Q_130: -2, -6, -38, -37, -1, -46, -3
Q_256: 20, 3, 10, -82, 4, -5, -1
Q_346: 19, 10, 2, 33, -4, 46, 1
Q_190: 11, -6, -13, -37, -1, -46, 6
where: 3 => Q_256, 2
where: 19 => Q_346, 1
where: 11 => Q_190, 1
where: 20 => Q_256, 1
where: -3 => Q_130, 7
where: -38 => Q_130, 3

Q_918: 0, 13, -2, -35
Q_979: 42, 19, 14, 34
Q_126: -12, 47, 43, 53
Q_11: -31, -8, -40, 8
Q_534: 0, 13, -2, -15
Q_568: 2, 13, 9, 41
Q_429: -7, -54, -31, -30
Q_449: 38, -7, -34, -32
Q_519: 25, -54, 40, 85
where: 41 => Q_568, 4
where: -8 => Q_11, 2
where: -34 => Q_449, 3
where: -15 => Q_534, 4

Q_464: 13, -20, -8, -12, 14, -6, 15, 2
Q_625: -2, 35, 28, 64, -29, 55, 55, -83
Q_683: 16, 19, 19, 23, 24, 29, 29, -33
Q_445: -6, 2, -17, 1, 11, -5, 1, -2
Q_289: 24, -42, 28, -27, 27, -15, 23, 4
Q_894: -16, -54, -31, -33, 24, -21, 27, 7
Q_247: 36, -45, -24, -34, 21, -24, 27, 14
Q_700: 3, 34, 34, 56, -22, 54, 62, -78
Q_761: 1, 29, 33, 32, -5, 45, 15, -60
Q_571: 16, 19, 19, 23, -18, 29, 18, -33
Q_258: 37, 39, 23, -59, -41, 16, -75, 60
where: -20 => Q_464, 2
where: -59 => Q_258, 4
where: -17 => Q_445, 3
where: 4 => Q_289, 8
where: 54 => Q_700, 6
where: -75 => Q_258, 7

Q_549: 83, 70, 56, -37, 83, 66
Q_956: -43, 43, 51, -44, -42, -38
Q_684: -90, -48, -49, 56, -27, 69
Q_281: 26, 37, -76, -67, 56, -98
Q_834: -46, 42, 59, 60, -40, -40
Q_879: 86, -63, -12, 63, -79, -82
where: -42 => Q_956, 5
where: 59 => Q_834, 3
where: -37 => Q_549, 4
where: -44 => Q_956, 4
where: 63 => Q_879, 4
where: 86 => Q_879, 1
where: -79 => Q_879, 5

Q_677: -24, 91, 86, -53, -77, -33, -93, 3, -33, 16, 34, 3, 27, -54, 76, 16
Q_773: -25, 51, 5, 36, 62, 45, 61, 19, 45, 3, 4, 9, -15, 74, -28, -54
Q_711: 16, 35, 27, 12, 14, 5, 8, 25, 5, -4, -7, 36, 51, -24, 50, -76
where: -53 => Q_677, 4
where: -4 => Q_711, 10
where: 50 => Q_711, 15
where: 86 => Q_677, 3
where: -77 => Q_677, 5

Q_336: -65, -30, -68, -43, -58, -53, 56, 66, -57, 42, 42, 67, 50, -47, 46, 52, 62, -56, 70, 5, -53, -67, 31, -16, -2, -60, 10, -48, 70, -56, 62, -67, 67, -54, 31, 58, -48, -54, 61
Q_81: -55, -20, -75, 2, -60, -51, 59, -18, -27, 68, 14, -26, 27, -60, 41, 46, 62, -28, 62, 1, 44, -54, 66, -20, -19, -52, 42, -57, 39, -46, 75, -63, 66, -26, 80, 58, -70, -36, 70
Q_64: 53, 60, 56, 76, 53, 33, -82, 50, 52, -62, -67, 73, -49, 52, -56, -59, -57, 57, -53, 6, -29, 67, -78, 53, 18, 34, -41, 69, -65, 36, -68, 40, -58, 56, -65, -49, 45, 54, -53
Q_296: 47, 55, -45, 45, -59, -74, -15, 62, 56, -30, -32, 70, -42, 21, -29, 0, 40, -7, 15, 2, -55, 39, -47, 47, 51, -37, -4, 56, -15, -64, -12, -50, -47, 27, -27, -56, -56, 65, 1
Q_521: -76, -49, -33, -40, -8, -49, 52, -58, -61, 45, 87, -44, 62, 3, 63, 63, 63, -58, 32, 58, -2, -70, 41, -4, 10, -51, -36, -71, 68, -23, 52, -38, 65, -74, -50, -15, -58, -64, 43
Q_243: -65, -30, -68, -43, -58, -53, 56, -33, -57, 42, 42, -28, 50, -47, 46, 68, 62, -56, 70, 5, 25, -67, 31, -16, -2, -60, 10, -48, 70, -56, 62, -67, 67, -54, 31, 58, -48, -64, 62
Q_431: -65, -30, -68, -43, -58, -53, 56, 66, -57, 42, 42, 67, 50, -47, 46, 52, 62, -56, 70, 5, -53, -67, 31, -16, -2, -60, 10, -48, 70, -56, 62, -67, 67, 55, 31, 58, -48, -64, 62
find: 53, 60, 56, 76, 53, 33, -82, 50, 52, -62, -67, 73, -49, 52, -56, -59, -57, 57, -53, 6, -29, 67, -78, 53, 18, 34, -41, 69, -65, 36, -68, 40, -58, 56, -65, -49, 45, 54, -53 => Q_64
where: 36 => Q_64, 30
where: 80 => Q_81, 35
where: 51 => Q_296, 25
where: 44 => Q_81, 21
where: -76 => Q_521, 1
find: -55, -20, -75, 2, -60, -51, 59, -18, -27, 68, 14, -26, 27, -60, 41, 46, 62, -28, 62, 1, 44, -54, 66, -20, -19, -52, 42, -57, 39, -46, 75, -63, 66, -26, 80, 58, -70, -36, 70 => Q_81

